In the rows, zero is written as 128.
Facts:
k_788 (grudus 71) (babris k_188) (trerina k_735) (stuflol k_940) (dregik e)
k_6 (babris k_429) (trerina k_634) (dregik c)
k_848 (grudus 251) (babris k_7) (dregik a)
k_365 (grudus 251) (babris k_963) (stuflol k_815) (dregik e)
k_289 (babris k_897) (dregik d)
k_112 (grudus 103) (babris k_734) (trerina k_416) (stuflol k_496) (dregik e)
k_830 (grudus 251) (babris k_357) (stuflol k_335) (dregik a)
k_7 (babris k_754) (dregik d)
k_484 (grudus 71) (babris k_26) (trerina k_220) (dregik c)
k_837 (grudus 71) (babris k_673) (trerina k_245) (dregik b)
k_166 (grudus 251) (babris k_835) (trerina k_997) (stuflol k_7) (dregik b)
k_122 (babris k_884) (dregik a)
k_198 (grudus 103) (babris k_661) (dregik d)
k_748 (grudus 103) (babris k_673) (stuflol k_10) (dregik a)
k_321 (grudus 103) (babris k_919) (trerina k_366) (stuflol k_725) (dregik b)
k_673 (babris k_289) (dregik d)
k_235 (grudus 251) (babris k_951) (trerina k_64) (dregik d)
k_867 (grudus 103) (babris k_10) (dregik b)
k_452 (grudus 103) (babris k_122) (trerina k_150) (dregik e)
k_363 (grudus 103) (babris k_815) (dregik c)
k_908 (babris k_835) (dregik b)
k_142 (babris k_865) (trerina k_865) (dregik a)
k_470 (grudus 251) (babris k_7) (trerina k_235) (dregik a)
k_128 (grudus 251) (babris k_951) (dregik d)
k_3 (grudus 251) (babris k_884) (trerina k_555) (dregik d)
k_247 (grudus 251) (babris k_795) (stuflol k_522) (dregik c)
k_933 (grudus 251) (babris k_754) (stuflol k_338) (dregik a)
k_8 (grudus 251) (babris k_165) (stuflol k_357) (dregik e)
k_571 (grudus 71) (babris k_951) (dregik d)
k_51 (grudus 251) (babris k_589) (stuflol k_195) (dregik a)
k_259 (grudus 251) (babris k_664) (dregik c)
k_442 (babris k_7) (dregik d)
k_367 (babris k_188) (dregik e)
k_139 (babris k_289) (dregik a)
k_919 (babris k_127) (trerina k_977) (dregik e)
k_724 (babris k_618) (dregik a)
k_399 (grudus 251) (babris k_589) (trerina k_505) (stuflol k_118) (dregik a)
k_200 (grudus 251) (babris k_142) (dregik b)
k_497 (grudus 251) (babris k_618) (trerina k_930) (dregik b)
k_43 (grudus 71) (babris k_195) (stuflol k_908) (dregik d)
k_454 (babris k_951) (dregik a)
k_795 (babris k_835) (trerina k_393) (dregik c)
k_165 (babris k_754) (dregik a)
k_195 (dregik a)
k_275 (grudus 103) (babris k_188) (stuflol k_6) (dregik e)
k_702 (grudus 71) (babris k_734) (trerina k_247) (stuflol k_724) (dregik c)
k_475 (grudus 103) (babris k_734) (stuflol k_545) (dregik a)
k_980 (grudus 103) (babris k_919) (trerina k_999) (dregik c)
k_215 (grudus 71) (babris k_188) (trerina k_132) (stuflol k_815) (dregik e)
k_725 (grudus 251) (babris k_122) (trerina k_497) (dregik e)
k_116 (grudus 251) (babris k_735) (stuflol k_837) (dregik a)
k_96 (grudus 103) (babris k_835) (trerina k_961) (stuflol k_367) (dregik b)
k_556 (grudus 251) (babris k_884) (dregik b)
k_644 (grudus 251) (babris k_664) (trerina k_6) (stuflol k_346) (dregik e)
k_175 (grudus 103) (babris k_884) (stuflol k_734) (dregik d)
k_451 (grudus 251) (babris k_618) (stuflol k_734) (dregik a)
k_963 (babris k_835) (trerina k_217) (dregik e)
k_553 (grudus 251) (babris k_139) (trerina k_200) (stuflol k_547) (dregik a)
k_808 (grudus 71) (babris k_142) (trerina k_993) (dregik c)
k_361 (grudus 71) (babris k_618) (dregik e)
k_815 (babris k_118) (dregik e)
k_589 (babris k_734) (trerina k_335) (dregik e)
k_734 (trerina k_517) (dregik a)
k_754 (trerina k_429) (dregik a)
k_568 (grudus 251) (babris k_589) (trerina k_720) (dregik a)
k_431 (grudus 103) (babris k_919) (stuflol k_360) (dregik b)
k_964 (babris k_618) (dregik c)
k_252 (grudus 103) (babris k_26) (trerina k_166) (stuflol k_496) (dregik c)
k_735 (babris k_195) (dregik a)
k_505 (grudus 251) (babris k_217) (trerina k_541) (dregik c)
k_541 (grudus 103) (babris k_6) (stuflol k_754) (dregik e)
k_393 (grudus 251) (babris k_188) (dregik a)
k_382 (grudus 251) (babris k_6) (trerina k_618) (dregik e)
k_865 (trerina k_644) (dregik e)
k_517 (grudus 103) (babris k_734) (trerina k_496) (dregik b)
k_570 (grudus 251) (babris k_496) (trerina k_788) (dregik e)
k_835 (trerina k_605) (dregik c)
k_118 (trerina k_51) (dregik a)
k_472 (grudus 103) (babris k_919) (trerina k_3) (stuflol k_534) (dregik b)
k_188 (babris k_429) (dregik b)
k_930 (grudus 251) (babris k_10) (trerina k_664) (stuflol k_919) (dregik b)
k_191 (grudus 71) (babris k_589) (stuflol k_442) (dregik d)
k_102 (grudus 103) (babris k_188) (dregik c)
k_64 (grudus 103) (babris k_496) (trerina k_252) (dregik b)
k_405 (grudus 251) (babris k_188) (trerina k_867) (dregik e)
k_897 (dregik d)
k_572 (grudus 103) (babris k_661) (dregik d)
k_856 (grudus 71) (babris k_7) (stuflol k_191) (dregik a)
k_180 (grudus 251) (babris k_884) (stuflol k_661) (dregik a)
k_338 (babris k_195) (trerina k_532) (dregik e)
k_622 (grudus 251) (babris k_367) (dregik c)
k_26 (babris k_127) (dregik b)
k_720 (grudus 71) (babris k_919) (trerina k_289) (stuflol k_940) (dregik d)
k_753 (grudus 251) (babris k_329) (trerina k_568) (stuflol k_360) (dregik b)
k_793 (grudus 251) (babris k_454) (trerina k_452) (stuflol k_673) (dregik c)
k_871 (grudus 103) (babris k_964) (trerina k_364) (dregik e)
k_773 (grudus 251) (babris k_329) (stuflol k_940) (dregik c)
k_364 (grudus 251) (babris k_10) (stuflol k_150) (dregik a)
k_52 (grudus 251) (babris k_217) (stuflol k_735) (dregik e)
k_495 (grudus 71) (babris k_150) (trerina k_871) (stuflol k_139) (dregik e)
k_127 (trerina k_259) (dregik c)
k_696 (grudus 251) (babris k_217) (dregik d)
k_605 (grudus 103) (babris k_7) (trerina k_142) (stuflol k_150) (dregik a)
k_534 (grudus 251) (babris k_454) (dregik c)
k_357 (babris k_897) (dregik d)
k_206 (grudus 251) (babris k_884) (dregik d)
k_22 (grudus 103) (babris k_496) (dregik a)
k_580 (grudus 103) (babris k_26) (dregik c)
k_91 (grudus 103) (babris k_127) (stuflol k_545) (dregik e)
k_661 (babris k_734) (dregik e)
k_245 (grudus 71) (babris k_734) (trerina k_940) (dregik c)
k_150 (babris k_734) (trerina k_241) (dregik a)
k_873 (grudus 71) (babris k_142) (trerina k_753) (stuflol k_26) (dregik b)
k_335 (grudus 251) (babris k_357) (trerina k_919) (stuflol k_139) (dregik a)
k_32 (grudus 103) (babris k_661) (trerina k_484) (dregik c)
k_105 (grudus 71) (babris k_496) (dregik e)
k_220 (babris k_217) (dregik c)
k_999 (grudus 251) (babris k_908) (trerina k_10) (stuflol k_831) (dregik d)
k_366 (grudus 103) (babris k_815) (trerina k_361) (dregik c)
k_241 (grudus 103) (babris k_618) (trerina k_570) (dregik b)
k_634 (grudus 251) (babris k_357) (stuflol k_865) (dregik a)
k_555 (grudus 103) (babris k_118) (trerina k_964) (dregik b)
k_790 (grudus 71) (babris k_188) (stuflol k_191) (dregik e)
k_510 (grudus 71) (babris k_795) (stuflol k_570) (dregik c)
k_278 (grudus 71) (babris k_367) (stuflol k_10) (dregik e)
k_429 (trerina k_215) (dregik a)
k_977 (grudus 103) (babris k_951) (trerina k_105) (dregik d)
k_618 (dregik e)
k_402 (grudus 103) (babris k_919) (trerina k_929) (stuflol k_81) (dregik b)
k_157 (grudus 251) (babris k_329) (trerina k_175) (stuflol k_346) (dregik b)
k_502 (grudus 251) (babris k_329) (dregik c)
k_860 (grudus 251) (babris k_217) (stuflol k_815) (dregik c)
k_346 (grudus 71) (babris k_618) (dregik b)
k_217 (trerina k_470) (dregik d)
k_993 (grudus 251) (babris k_188) (dregik e)
k_360 (grudus 251) (babris k_908) (dregik b)
k_435 (grudus 71) (babris k_908) (dregik a)
k_433 (grudus 251) (babris k_329) (dregik b)
k_884 (dregik a)
k_522 (babris k_429) (trerina k_127) (dregik e)
k_960 (grudus 251) (babris k_165) (dregik a)
k_225 (grudus 71) (babris k_338) (trerina k_790) (stuflol k_734) (dregik e)
k_723 (grudus 103) (babris k_289) (dregik e)
k_416 (grudus 251) (babris k_118) (trerina k_96) (dregik c)
k_253 (grudus 251) (babris k_831) (stuflol k_735) (dregik a)
k_132 (grudus 251) (babris k_367) (dregik d)
k_880 (grudus 251) (babris k_963) (trerina k_661) (dregik a)
k_81 (grudus 251) (babris k_754) (trerina k_830) (dregik a)
k_951 (babris k_865) (dregik a)
k_929 (grudus 251) (babris k_735) (trerina k_754) (dregik b)
k_940 (grudus 71) (babris k_10) (trerina k_725) (dregik b)
k_997 (grudus 71) (babris k_724) (dregik b)
k_233 (grudus 103) (babris k_7) (trerina k_81) (dregik a)
k_329 (dregik e)
k_450 (grudus 251) (babris k_735) (stuflol k_496) (dregik c)
k_371 (grudus 251) (babris k_357) (dregik a)
k_10 (babris k_195) (dregik d)
k_520 (grudus 103) (babris k_496) (trerina k_399) (stuflol k_940) (dregik e)
k_961 (grudus 71) (babris k_734) (trerina k_435) (stuflol k_118) (dregik c)
k_496 (babris k_127) (dregik d)
k_532 (grudus 103) (babris k_884) (trerina k_835) (dregik c)
k_664 (babris k_329) (trerina k_32) (dregik e)
k_545 (grudus 103) (babris k_127) (trerina k_321) (stuflol k_43) (dregik b)
k_481 (grudus 251) (babris k_289) (trerina k_112) (dregik b)
k_547 (grudus 103) (babris k_442) (stuflol k_475) (dregik c)
k_831 (babris k_127) (dregik e)

Known rows:
[118 125 152 117 156 112 118 126 123 115 133 123 119 122 166 132 124 153
 107 130  90 131 140 140 116 106 125]: k_884
[ 95 138 147 140 136 117 124 128 132 132 136 135 129 111 138 108 127 149
 147 106  92 114 159 149 126 110 132]: k_180
[111 138 144 123 153 108 123 112 115 121 137 135 114 109 171 124 117 155
 110 115  80 103 152 125 115 117 142]: k_371
[ 94 140 149 142 138 117 124 125 126 131 131 135 124 113 141 112 124 150
 147 110  83 109 158 145 130 111 133]: k_116
[127 122 117 114 117 178 109 106 153 114 120 133 101 147 125 138 153 138
 157  89 137 150 114  83 135 143 126]: k_241
[104 112  92 137  94 203 122 116 182  95 114 128 127 124 127 130 166 123
 131  93 106 166 133  97  93 135 152]: k_472
[113 112  82 112  97 206 123 103 169  98 109 123 117 127 111 132 166 134
 125 108 118 159 130  92 100 156 147]: k_64
[134  95 184  94 110  81 122 169  83 108 154 148  90  75 124 114 144 129
 143 114 111 125 148  95  92 125 106]: k_188
[ 75 129 149 146 132 115 127 132 122 122 141 143 128 122 151 126 120 143
 154 105  92 103 161 145 128 112 129]: k_450
[ 90 140 137 123 128 121 130 140 112 130 136 137 112 127 150 121 118 137
 143 119  97  98 156 145 126 120 127]: k_259
[ 83 133 124 125 127 172 104  97 146 137 125 140 129 150 161 131 143 149
 168  81 138 123 130  99 153 133 148]: k_793
[119 131 112 112 127 176 117  81 149 134 115 139 111 140 134 123 152 158
 159  92 135 117 124  96 155 146 143]: k_235
[128 124 159 123 141  97 125 114 127 104 137 134  95 124 174 155 118 152
 114 118  79 122 137 117  96 115 118]: k_723
[132 147  77  93  95 213  91 102 187 129 125 115  69 117 154 113 184 118
 156  66  99 179 149 127  76 141 160]: k_520
[107  90 187 106 109  80 121 177 100 126 158 148 105  67 101  99 153 122
 169 103 116 126 174 107 103 119 102]: k_278
[141 155 134 158 141 143  75 162 154 133 124 132 124 146 195 126 139  87
 102  73 161 160  84  40 132 110 145]: k_664
[122 145 143 123 139 111 119 153 111 120 128 128  88 146 118 150 115 149
 135 132 106 120 124 138 128 116  98]: k_661
[124 114  78 106 116 199 116 105 161  91 111 121 117 128 149 136 160 130
  81 120 120 154 120  71  85 156 159]: k_919

Rows:
No name comes twice in this set of rows, the named rows included.
[141 100 178  80 113  76 125 173  74 116 153 144  92  77 119 106 139 127
 129 129 115 118 149  94  88 133 102]  k_367
[ 97 111 169  91 111  91 128 173  72 142 157 148 110  76 117  83 140 120
 150 119 108  96 181 111 112 137 119]  k_622
[187 211  80  91 120 173  65 151 131 162 120 117  36 146 163 113 151  90
 107  75 153 157  80  70 109 142 132]  k_940
[103 153 108 133 138 177  84 150 145 149 119 128 131 165 148 118 142 110
 138  85 171 152 115  91 169 132 133]  k_245
[119 146 104 107 135 168 110  97 126 144 116 126 122 141 142 103 140 146
 133 109 143 113 121  94 151 155 148]  k_81
[ 98 128 111 129 128 148 136 141 139 113 121 114 135 107 137 107 132 129
  93 146  71 142 168 151  83 124 142]  k_22
[114 153 128 124 120 109 140 145 100 118 128 138  87 131 106 131 113 140
 129 127  89  85 128 118 113 136 115]  k_360
[122 104 140  89  98 133 115 137 104 142 138 157 108  93 107  89 166 119
 166  90 146 115 150  62 124 153 135]  k_405
[ 95 152 126 115 134 119 132 138 102 131 131 132 108 136 146 123 109 148
 130 132 102  89 145 138 126 133 116]  k_534
[101 101 119 101 110 189 124  58 155 117 124 145 107 137 112 135 161 176
 192  80 128 121 141 103 142 145 140]  k_644

Now the same nodes, written a new way:
Known rows:
[127 150 149 136 107 195 124  93 151 180 133  78 165]: k_252
[132 137 154 162 159 190 140  98 146 115 132 143 121]: k_880
[179  92 154 170 117 204 111  89 154 185 150  72 152]: k_790
[123 132 146 122  92 199 133 101 130 174 142 103 165]: k_91
[143 133 142 141 159 180 137  97 118 152 146  74 137]: k_724
[143 132 144 152 134 179 128 103 125 154 147  64 149]: k_363
[147 117 163 167 137 171 117 104 117 176 147  69 140]: k_361
[142 123 139 125 159 169 132  95 134 155 146  94 116]: k_360
[148 123 138 141 152 166 131  96 122 155 143  88 126]: k_848
[141 131 147 145 166 182 134  97 118 148 143  83 123]: k_150
[135 121 184 192 163 189 113 111 109 152 145  87 121]: k_661
[140 134 152 149 155 185 130 103 119 146 147  76 127]: k_865
[148 127 134 140 160 189 122  88 120 154 142 108  93]: k_335
[142 131 139 148 149 177 131  99 118 151 145  72 143]: k_198
[145 137 138 158 160 179 132 100 107 148 148  68 127]: k_357
[155 130 111 102 138 153 140  88 114 171 153  48 130]: k_568
[153 126 133 131 136 164 123  99 100 186 161  18 139]: k_618
[149 125 128 132 127 162 132  94 126 162 150  61 139]: k_725

Rows:
No name comes twice in this set of rows, the named rows included.
[131 128 167 170 157 194 127 105 131 137 141 100 133]  k_871
[126 175 137  94  83 203 152 106 153 163 125 104 151]  k_520
[133 121 133 126 120 205 138 103  94 158 150 119 135]  k_475
[110 138 137 101 103 210 154 100 131 150 142 148 175]  k_545
[143 103 169 166 149 195 111 103 122 168 138 122  98]  k_364
[160 128 120 142 149 158 126  99  81 186 160  13 128]  k_289
[171 104 155 173 127 218 123  85 173 155 142 109 148]  k_215
[166 104 148 169 127 198 139  89 185 123 140 116 161]  k_405
[168 120 109 121 118 172 146  81 161 146 151  60 163]  k_382
[149 154  95  81 144 185 144  78 124 158 151  81 113]  k_873
[149 126 122 100 143 181 129  91 127 171 149  91 101]  k_930
[184  95 143 162 115 213 125  86 174 164 146  90 161]  k_278
[143 125 135 122 148 190 128  93 131 164 143 109  92]  k_166
[180 119 147 150  95 215 131 105 158 165 138  89 132]  k_788
[141 114 166 155 167 180 118 111 119 169 146  89 134]  k_867

